Here is a tiny trained network, its code and every weight. The questions are about switching its units off for an input and a class, where a switched-off unit gives its printed mean instead of its output.

import numpy as np


def w(rows, s, z=0):
    codes = np.array(rows[::2]) - 128.0
    scale = np.full(codes.shape[1], s)
    scale[-1] = z or s
    return codes * scale


def norm(h):
    return h / np.sqrt((h * h).mean(-1, keepdims=True) + 1e-5)


def f(y):
    return np.maximum(y, 0)


def log_softmax(a):
    a = a - a.max(-1, keepdims=True)
    return a - np.log(np.exp(a).sum(-1, keepdims=True))


def net(x, mask):
    res = np.array(x, float).reshape(1, 2) / 4 @ E
    u = 0
    for l in range(2):
        y = f(norm(res) @ A[l][:, :-1].T + A[l][:, -1])
        res = res + np.where(mask[u : u + 5], y, B[l][:, -1]) @ B[l][:, :-1]
        u += 5
    return log_softmax(norm(res)[-1] @ U[:, :-1].T + U[:, -1])


A, B = {}, {}
E = w([
[112,5,169],'x0',
[88,126,2],'x1',
],0.0047)
A[0] = w([
[175,31,41,115],'L0N1',
[213,54,93,99],'L0N2',
[156,189,159,18],'L0N3',
[108,72,202,102],'L0N4',
[60,254,240,3],'L0N5',
],0.0091,0.0024)
B[0] = w([
[27,205,113,245],'L0N1',
[56,161,1,186],'L0N2',
[214,231,72,175],'L0N3',
[165,156,203,252],'L0N4',
[185,149,86,231],'L0N5',
],0.0078,0.0039)
A[1] = w([
[6,83,121,158],'L1N1',
[187,172,150,122],'L1N2',
[183,96,87,112],'L1N3',
[145,174,117,254],'L1N4',
[60,16,141,77],'L1N5',
],0.012,0.006)
B[1] = w([
[209,248,88,217],'L1N1',
[100,149,136,185],'L1N2',
[146,228,140,138],'L1N3',
[62,47,130,254],'L1N4',
[75,176,110,148],'L1N5',
],0.012,0.0084)
U = w([
[110,23,76,77],'0',
[229,75,155,2],'1',
[120,193,87,183],'2',
[89,50,249,221],'3',
],0.014,0.0079)

Each question gives the input, the list of numbers given to net, and the class t.
The units are the neurons (one row each of A and B). Each row of codes is followed by its name. A weight is (code - 128) times the scale printed after its matrix; where a second scale follows, it is the last column's (A, B and U).
mask holds one flag per neuron, layer by layer. A switched-off neuron (its flag False) gives its mean, the last column of its row in B, instead of its output. The means were averaged over made-up inputs and are rounded, as every weight is.
A unit's drop is (log p(t) with every unit on - log p(t) with that unit switched off) / (log p(t) with every unit on - log p(t) with every unit switched off).
The circuit of an input: a set's keep is (log p(t) with only the set's units on - log p(t) with every unit switched off) / (log p(t) with every unit on - log p(t) with every unit switched off). Starting from all 10 units, units are removed one at a time, each time the one whose removal leaves the highest keep (on an exact tie, the one counted first), for as long as the keep stays at least 0.8.
units of the circuit, in order: the units of the circuit, biggest drop first
k most important neurons: the k neurons with the biggest drops, biggest first
top k neurons in layer l: the k neurons of layer l with the biggest drops, biggest first
drop of u: that unit's drop, to one decimal
input [-1,-5], class 3: units of the circuit, in order -> [L1N1]
input [-7,2], class 3: units of the circuit, in order -> [L1N1; L1N4]
input [-1,1], class 0: units of the circuit, in order -> [L0N1; L1N1]
input [-8,8], class 0: 4 most important neurons -> [L1N1; L0N1; L1N4; L0N2]
input [-6,6], class 0: units of the circuit, in order -> [L1N1; L0N1; L1N4]
input [-1,-3], class 3: 3 most important neurons -> [L1N1; L1N4; L0N2]
input [2,-2], class 3: 2 most important neurons -> [L1N1; L0N4]
input [-4,3], class 0: 2 most important neurons -> [L1N1; L0N1]
input [-5,3], class 0: top 2 neurons in layer 0 -> [L0N4; L0N1]
input [-8,5], class 0: 2 most important neurons -> [L1N1; L1N4]
input [-2,-6], class 3: 4 most important neurons -> [L1N1; L1N4; L0N2; L1N5]
input [0,0], class 0: top 2 neurons in layer 1 -> [L1N1; L1N2]
input [4,-3], class 3: 2 most important neurons -> [L0N4; L1N1]
input [8,0], class 2: drop of L1N3 -> 0.0
input [-3,-8], class 3: drop of L1N1 -> 1.3
input [-8,4], class 3: drop of L0N2 -> 0.1
